Below are the code and all the weights of a small trained network. Each question names an input and a class and asks about switching units off, where a switched-off unit gives its printed mean instead of its output.

import numpy as np


def w(rows, s, z=0):
    codes = np.array(rows[::2]) - 128.0
    scale = np.full(codes.shape[1], s)
    scale[-1] = z or s
    return codes * scale


def f(y):
    return np.maximum(y, 0)


def log_softmax(a):
    a = a - a.max(-1, keepdims=True)
    return a - np.log(np.exp(a).sum(-1, keepdims=True))


def net(x, mask):
    res = np.array(x, float).reshape(1, 4) / 4 @ E
    y = f(res @ A[0][:, :-1].T + A[0][:, -1])
    res = res + np.where(mask, y, B[0][:, -1]) @ B[0][:, :-1]
    return log_softmax(res[-1] @ U[:, :-1].T + U[:, -1])


A, B = {}, {}
E = w([
[112,110,50,2],'x0',
[160,23,62,174],'x1',
[25,60,186,117],'x2',
[221,70,219,69],'x3',
],0.0043)
A[0] = w([
[159,104,161,106,98],'neuron 1',
[94,147,89,153,101],'neuron 2',
[126,127,118,114,160],'neuron 3',
[149,41,71,175,104],'neuron 4',
[133,132,128,123,253],'neuron 5',
[122,123,86,55,96],'neuron 6',
[22,55,181,108,97],'neuron 7',
[159,103,160,108,103],'neuron 8',
[110,123,85,49,93],'neuron 9',
[120,132,121,133,120],'neuron 10',
[76,155,79,159,103],'neuron 11',
[136,145,189,225,84],'neuron 12',
[240,193,72,132,100],'neuron 13',
[125,125,94,70,119],'neuron 14',
[108,137,107,141,113],'neuron 15',
[196,77,202,82,101],'neuron 16',
[97,251,196,82,97],'neuron 17',
[61,159,73,166,106],'neuron 18',
[150,54,80,173,106],'neuron 19',
[84,95,152,115,93],'neuron 20',
[144,116,145,116,106],'neuron 21',
[122,122,89,58,97],'neuron 22',
[138,136,148,161,107],'neuron 23',
[103,147,103,145,111],'neuron 24',
[135,144,181,211,100],'neuron 25',
[187,173,93,132,92],'neuron 26',
],0.014,0.0058)
B[0] = w([
[158,165,140,119,170],'neuron 1',
[157,167,144,121,160],'neuron 2',
[116,127,103,139,164],'neuron 3',
[156,75,135,61,199],'neuron 4',
[34,134,1,126,254],'neuron 5',
[176,108,127,172,185],'neuron 6',
[64,127,225,156,235],'neuron 7',
[154,165,136,119,172],'neuron 8',
[178,104,133,178,190],'neuron 9',
[134,135,131,127,134],'neuron 10',
[158,184,141,118,177],'neuron 11',
[182,103,120,194,193],'neuron 12',
[67,133,225,153,210],'neuron 13',
[153,116,110,165,182],'neuron 14',
[141,149,133,124,146],'neuron 15',
[168,216,128,108,239],'neuron 16',
[170,53,145,33,231],'neuron 17',
[157,198,136,116,191],'neuron 18',
[154,80,137,71,189],'neuron 19',
[107,125,178,135,166],'neuron 20',
[144,146,135,124,147],'neuron 21',
[175,108,129,169,183],'neuron 22',
[143,118,124,150,148],'neuron 23',
[145,155,137,119,153],'neuron 24',
[166,107,108,184,188],'neuron 25',
[106,127,203,135,168],'neuron 26',
],0.051,0.0058)
U = w([
[177,95,96,230,118],'0',
[156,254,118,90,126],'1',
[137,61,123,24,130],'2',
[38,140,197,161,131],'3',
[36,138,18,122,254],'4',
[96,140,94,130,22],'5',
],0.0071,0.0038)

Each question gives the input, the list of numbers given to net, and the class t.
The units are the neurons (one row each of A and B). Each row of codes is followed by its name. A weight is (code - 128) times the scale printed after its matrix; where a second scale follows, it is the last column's (A, B and U).
mask holds one flag per neuron, in row order. A switched-off neuron (its flag False) gives its mean, the last column of its row in B, instead of its output. The means were averaged over made-up inputs and are rounded, as every weight is.
A unit's drop is (log p(t) with every unit on - log p(t) with that unit switched off) / (log p(t) with every unit on - log p(t) with every unit switched off).
The circuit of an input: a set's keep is (log p(t) with only the set's units on - log p(t) with every unit switched off) / (log p(t) with every unit on - log p(t) with every unit switched off). Starting from the 12 units with the biggest drops (on a tie, the unit counted first), units are removed one at a time, each time the one whose removal leaves the highest keep (on an exact tie, the one counted first), for as long as the keep stays at least 0.8.
circuit, biggest first: the units of the circuit, biggest drop first
unit that matters most: the unit with the biggest drop
top k neurons: the k neurons with the biggest drops, biggest first
drop of u: that unit's drop, to one decimal
input [4,0,3,0], class 0: unit that matters most -> neuron 13
input [3,4,-1,-3], class 2: top 4 neurons -> [neuron 16; neuron 4; neuron 19; neuron 12]
input [4,6,8,-5], class 3: top 2 neurons -> [neuron 7; neuron 17]
input [0,4,2,-5], class 1: top 2 neurons -> [neuron 17; neuron 18]
input [7,0,5,7], class 0: top 4 neurons -> [neuron 9; neuron 6; neuron 22; neuron 14]
input [-7,-3,4,5], class 0: top 2 neurons -> [neuron 12; neuron 25]
input [6,1,-6,-2], class 0: top 4 neurons -> [neuron 7; neuron 6; neuron 9; neuron 22]
input [-4,6,7,3], class 3: top 2 neurons -> [neuron 7; neuron 17]
input [4,-4,-7,-5], class 3: top 3 neurons -> [neuron 13; neuron 16; neuron 26]
input [1,-3,8,-6], class 3: top 2 neurons -> [neuron 7; neuron 16]
input [6,-6,-1,-5], class 0: top 3 neurons -> [neuron 9; neuron 16; neuron 6]
input [6,-8,7,-7], class 2: top 2 neurons -> [neuron 17; neuron 16]
input [1,7,8,-1], class 3: drop of neuron 7 -> 7.2
input [2,-6,1,-1], class 2: drop of neuron 17 -> 1.2
input [1,7,-1,-4], class 2: circuit, biggest first -> [neuron 4]
input [-6,-6,8,-8], class 1: drop of neuron 18 -> 4.3
